Below are the code and all the weights of a small trained network. Each question names an input and a class and asks about switching units off, where a switched-off unit gives its printed mean instead of its output.

import numpy as np


def w(rows, s, z=0):
    codes = np.array(rows[::2]) - 128.0
    scale = np.full(codes.shape[1], s)
    scale[-1] = z or s
    return codes * scale


def norm(h):
    return h / np.sqrt((h * h).mean(-1, keepdims=True) + 1e-5)


def f(y):
    return y / 2 * (1 + np.tanh(0.7978845608 * (y + 0.044715 * y**3)))


def log_softmax(a):
    a = a - a.max(-1, keepdims=True)
    return a - np.log(np.exp(a).sum(-1, keepdims=True))


def net(x, mask):
    res = np.array(x, float).reshape(1, 2) / 4 @ E
    u = 0
    for l in range(2):
        y = f(norm(res) @ A[l][:, :-1].T + A[l][:, -1])
        res = res + np.where(mask[u : u + 9], y, B[l][:, -1]) @ B[l][:, :-1]
        u += 9
    return log_softmax(norm(res)[-1] @ U[:, :-1].T + U[:, -1])


A, B = {}, {}
E = w([
[77,142,180,215,169,26,32,185,182],'x0',
[102,244,116,67,54,167,133,121,246],'x1',
],0.011)
A[0] = w([
[160,154,120,82,111,111,122,163,198,62],'L0N1',
[44,135,156,158,193,97,85,74,201,84],'L0N2',
[120,66,147,240,244,96,184,115,64,140],'L0N3',
[210,142,152,247,145,182,57,102,199,25],'L0N4',
[81,137,160,120,164,108,81,200,172,70],'L0N5',
[123,253,135,73,120,93,76,86,212,48],'L0N6',
[76,106,87,122,166,100,120,67,83,1],'L0N7',
[117,118,147,71,110,128,197,151,98,85],'L0N8',
[156,142,25,116,75,177,245,91,113,216],'L0N9',
],0.0051,0.0029)
B[0] = w([
[9,7,128,159,170,122,204,144,99,139],'L0N1',
[172,177,154,187,92,99,181,115,76,170],'L0N2',
[28,211,142,82,172,95,133,82,73,255],'L0N3',
[200,146,121,122,72,135,143,170,112,131],'L0N4',
[253,156,134,156,57,113,179,111,117,162],'L0N5',
[53,125,79,88,237,122,80,69,29,191],'L0N6',
[59,101,26,51,56,148,59,146,196,123],'L0N7',
[152,121,189,177,88,91,102,153,170,141],'L0N8',
[147,236,217,186,150,44,124,188,81,249],'L0N9',
],0.0058,0.0065)
A[1] = w([
[102,97,101,126,168,126,136,103,96,7],'L1N1',
[151,3,96,150,161,130,131,124,88,38],'L1N2',
[180,105,115,87,110,164,191,120,99,105],'L1N3',
[144,148,124,122,145,99,139,109,63,228],'L1N4',
[135,92,146,158,134,118,60,176,168,1],'L1N5',
[163,135,143,128,107,117,140,163,122,100],'L1N6',
[205,103,89,108,79,148,146,117,113,67],'L1N7',
[128,118,118,112,116,123,143,136,131,39],'L1N8',
[101,151,83,101,97,159,140,110,211,96],'L1N9',
],0.017,0.002)
B[1] = w([
[116,141,153,107,88,165,139,133,156,178],'L1N1',
[60,165,109,52,188,81,82,137,58,187],'L1N2',
[181,149,129,219,107,9,90,151,153,191],'L1N3',
[123,100,119,112,118,185,142,129,180,252],'L1N4',
[212,148,100,126,41,89,177,114,143,158],'L1N5',
[121,108,120,147,148,158,125,112,145,146],'L1N6',
[145,128,150,189,84,143,159,94,182,156],'L1N7',
[99,116,114,148,133,102,99,138,138,121],'L1N8',
[66,43,135,79,198,131,96,143,61,174],'L1N9',
],0.013,0.014)
U = w([
[74,148,135,55,170,95,102,144,68,221],'0',
[180,160,138,210,118,49,116,146,148,209],'1',
[127,134,141,129,115,255,163,117,183,174],'2',
[179,108,78,119,123,167,122,122,90,2],'3',
[153,101,83,112,118,124,132,115,120,19],'4',
[150,94,84,127,102,148,149,107,90,13],'5',
[160,111,82,117,111,144,129,127,107,23],'6',
],0.022,0.0046)

Each question gives the input, the list of numbers given to net, and the class t.
The units are the neurons (one row each of A and B). Each row of codes is followed by its name. A weight is (code - 128) times the scale printed after its matrix; where a second scale follows, it is the last column's (A, B and U).
mask holds one flag per neuron, layer by layer. A switched-off neuron (its flag False) gives its mean, the last column of its row in B, instead of its output. The means were averaged over made-up inputs and are rounded, as every weight is.
A unit's drop is (log p(t) with every unit on - log p(t) with that unit switched off) / (log p(t) with every unit on - log p(t) with every unit switched off).
unit that matters most: the unit with the biggest drop
top k neurons: the k neurons with the biggest drops, biggest first
k most important neurons of layer l: the k neurons of layer l with the biggest drops, biggest first
drop of u: that unit's drop, to one decimal
input [-2,-3], class 2: top 2 neurons => L0N3, L1N4
input [1,2], class 2: unit that matters most => L0N6
input [-7,6], class 1: top 4 neurons => L1N3, L0N3, L1N2, L1N7
input [-7,7], class 0: top 2 neurons => L1N9, L0N5
input [-6,5], class 1: top 2 neurons => L1N3, L0N3
input [6,6], class 0: 3 most important neurons of layer 0 => L0N9, L0N6, L0N8
input [-5,5], class 0: top 3 neurons => L1N9, L0N5, L0N2
input [-4,2], class 1: top 2 neurons => L0N3, L1N3
input [-2,0], class 2: top 2 neurons => L0N9, L1N3
input [3,0], class 2: 3 most important neurons of layer 0 => L0N2, L0N5, L0N9
input [3,1], class 2: top 3 neurons => L1N3, L0N2, L0N5
input [-4,-3], class 1: top 2 neurons => L1N3, L0N6
input [-3,4], class 0: drop of L1N9 => 0.1
input [2,7], class 0: drop of L0N7 => 0.0
input [-7,-4], class 1: drop of L1N3 => 1.3
input [-7,-1], class 1: drop of L1N3 => 0.4
input [-1,-3], class 2: unit that matters most => L0N3
